Below is a small trained network, with its code and all its weights. Each question gives an input and a class and asks what happens when units are switched off, that is, made to give their printed mean instead of their output.

import numpy as np


def w(rows, s, z=0):
    codes = np.array(rows[::2]) - 128.0
    scale = np.full(codes.shape[1], s)
    scale[-1] = z or s
    return codes * scale


def norm(h):
    return h / np.sqrt((h * h).mean(-1, keepdims=True) + 1e-5)


def f(y):
    return np.maximum(y, 0)


def log_softmax(a):
    a = a - a.max(-1, keepdims=True)
    return a - np.log(np.exp(a).sum(-1, keepdims=True))


def net(x, mask):
    res = np.array(x, float).reshape(1, 5) / 4 @ E
    u = 0
    for l in range(4):
        y = f(norm(res) @ A[l][:, :-1].T + A[l][:, -1])
        res = res + np.where(mask[u : u + 8], y, B[l][:, -1]) @ B[l][:, :-1]
        u += 8
    return log_softmax(norm(res)[-1] @ U[:, :-1].T + U[:, -1])


A, B = {}, {}
E = w([
[164,134,8,203,131,154,177],'x0',
[126,126,126,124,124,130,134],'x1',
[161,29,143,115,135,207,56],'x2',
[78,112,144,199,180,228,176],'x3',
[128,128,129,128,126,128,130],'x4',
],0.011)
A[0] = w([
[198,64,96,97,112,122,31,2],'L0N0',
[85,202,72,134,110,59,121,143],'L0N1',
[179,68,167,147,202,215,54,75],'L0N2',
[94,163,254,51,181,139,103,233],'L0N3',
[213,153,29,116,121,115,118,41],'L0N4',
[13,253,168,94,207,194,229,58],'L0N5',
[164,175,114,36,45,72,98,17],'L0N6',
[167,130,119,193,177,160,199,17],'L0N7',
],0.0065,0.0042)
B[0] = w([
[79,95,96,97,70,121,95,177],'L0N0',
[178,179,147,123,147,106,164,198],'L0N1',
[189,91,155,115,160,126,205,213],'L0N2',
[3,117,178,84,155,77,164,255],'L0N3',
[250,77,170,171,134,71,143,171],'L0N4',
[75,60,200,214,33,56,120,207],'L0N5',
[129,211,109,103,209,160,163,187],'L0N6',
[90,187,148,109,194,161,86,162],'L0N7',
],0.0069,0.007)
A[1] = w([
[85,112,203,2,108,68,97,70],'L1N0',
[227,153,51,107,39,122,132,164],'L1N1',
[57,93,91,237,103,175,145,87],'L1N2',
[87,95,180,80,116,163,109,1],'L1N3',
[61,236,126,165,99,121,129,146],'L1N4',
[159,232,129,116,169,79,135,25],'L1N5',
[178,188,64,115,152,95,110,6],'L1N6',
[112,134,111,32,88,68,47,20],'L1N7',
],0.0085,0.0035)
B[1] = w([
[234,180,100,188,133,224,133,254],'L1N0',
[78,104,140,182,89,57,59,199],'L1N1',
[154,194,153,2,129,144,77,195],'L1N2',
[67,74,142,151,153,180,140,171],'L1N3',
[87,179,149,122,144,46,70,197],'L1N4',
[120,115,97,209,137,136,192,178],'L1N5',
[150,112,135,173,81,123,125,158],'L1N6',
[90,154,37,67,89,209,113,183],'L1N7',
],0.0089,0.0081)
A[2] = w([
[117,219,85,132,130,108,155,177],'L2N0',
[105,76,94,92,166,88,109,158],'L2N1',
[200,127,104,76,104,94,108,1],'L2N2',
[113,116,129,125,111,245,89,110],'L2N3',
[171,110,78,113,157,151,56,108],'L2N4',
[143,134,139,51,90,100,131,38],'L2N5',
[147,242,124,134,144,107,107,132],'L2N6',
[103,161,70,154,176,163,157,108],'L2N7',
],0.012,0.002)
B[2] = w([
[71,44,195,117,202,179,195,236],'L2N0',
[120,117,219,91,160,101,59,144],'L2N1',
[77,115,193,141,120,136,158,165],'L2N2',
[173,184,66,112,172,62,177,255],'L2N3',
[132,161,139,71,2,126,94,200],'L2N4',
[94,123,149,142,177,131,183,147],'L2N5',
[108,4,132,109,237,218,207,246],'L2N6',
[108,165,179,42,77,186,135,167],'L2N7',
],0.0082,0.0084)
A[3] = w([
[115,166,89,162,146,113,175,150],'L3N0',
[91,211,170,148,92,93,96,70],'L3N1',
[176,212,97,41,87,183,95,33],'L3N2',
[129,86,80,133,65,94,10,60],'L3N3',
[138,151,122,137,127,137,118,33],'L3N4',
[149,97,95,181,142,78,140,1],'L3N5',
[87,108,160,163,135,59,149,141],'L3N6',
[136,115,153,113,131,109,101,70],'L3N7',
],0.014,0.0027)
B[3] = w([
[165,130,156,110,134,135,67,177],'L3N0',
[75,110,98,172,49,18,45,156],'L3N1',
[200,149,44,244,97,101,86,254],'L3N2',
[30,110,200,88,126,89,175,210],'L3N3',
[137,154,121,115,122,122,123,131],'L3N4',
[166,205,75,108,110,211,66,165],'L3N5',
[197,134,52,95,63,153,62,232],'L3N6',
[98,106,112,194,139,78,127,140],'L3N7',
],0.011,0.0082)
U = w([
[106,115,204,84,252,219,195,192],'0',
[255,163,16,161,108,170,86,2],'1',
[44,108,200,134,47,55,83,177],'2',
],0.013,0.00062)

Each question gives the input, the list of numbers given to net, and the class t.
The units are the neurons (one row each of A and B). Each row of codes is followed by its name. A weight is (code - 128) times the scale printed after its matrix; where a second scale follows, it is the last column's (A, B and U).
mask holds one flag per neuron, layer by layer. A switched-off neuron (its flag False) gives its mean, the last column of its row in B, instead of its output. The means were averaged over made-up inputs and are rounded, as every weight is.
A unit's drop is (log p(t) with every unit on - log p(t) with that unit switched off) / (log p(t) with every unit on - log p(t) with every unit switched off).
The circuit of an input: a set's keep is (log p(t) with only the set's units on - log p(t) with every unit switched off) / (log p(t) with every unit on - log p(t) with every unit switched off). Starting from the 12 units with the biggest drops (on a tie, the unit counted first), units are removed one at a time, each time the one whose removal leaves the highest keep (on an exact tie, the one counted first), for as long as the keep stays at least 0.8.
units of the circuit, in order: the units of the circuit, biggest drop first
top k neurons: the k neurons with the biggest drops, biggest first
top k neurons in layer l: the k neurons of layer l with the biggest drops, biggest first
drop when u is switched off: that unit's drop, to one decimal
input [-7,-3,0,3,6], class 2: units of the circuit, in order -> (L2N6)
input [2,-7,1,-7,-7], class 2: top 2 neurons -> (L1N1; L3N3)
input [-6,2,-6,-1,-7], class 0: top 2 neurons -> (L2N6; L1N0)
input [1,7,-4,2,-8], class 0: top 3 neurons -> (L2N6; L1N1; L0N3)
input [-4,4,1,-3,-8], class 1: top 2 neurons -> (L1N0; L3N2)
input [3,4,8,0,-1], class 2: top 3 neurons -> (L1N0; L3N3; L0N3)
input [5,-8,0,6,3], class 0: top 2 neurons -> (L2N6; L1N0)
input [0,-2,-6,-7,-6], class 0: top 4 neurons -> (L2N6; L2N0; L0N6; L3N2)
input [3,-4,-8,1,-8], class 0: top 2 neurons in layer 2 -> (L2N0; L2N6)
input [1,4,8,5,8], class 1: top 2 neurons in layer 0 -> (L0N3; L0N5)
input [-1,-8,-1,5,0], class 2: drop when L0N5 is switched off -> 0.4
input [-7,-8,5,-5,-6], class 1: drop when L1N0 is switched off -> 0.8
input [-5,1,8,-8,-5], class 1: drop when L1N0 is switched off -> 1.1
input [-4,7,-3,3,-6], class 2: units of the circuit, in order -> (L0N5)
input [-7,1,7,-5,6], class 1: drop when L1N0 is switched off -> 1.1
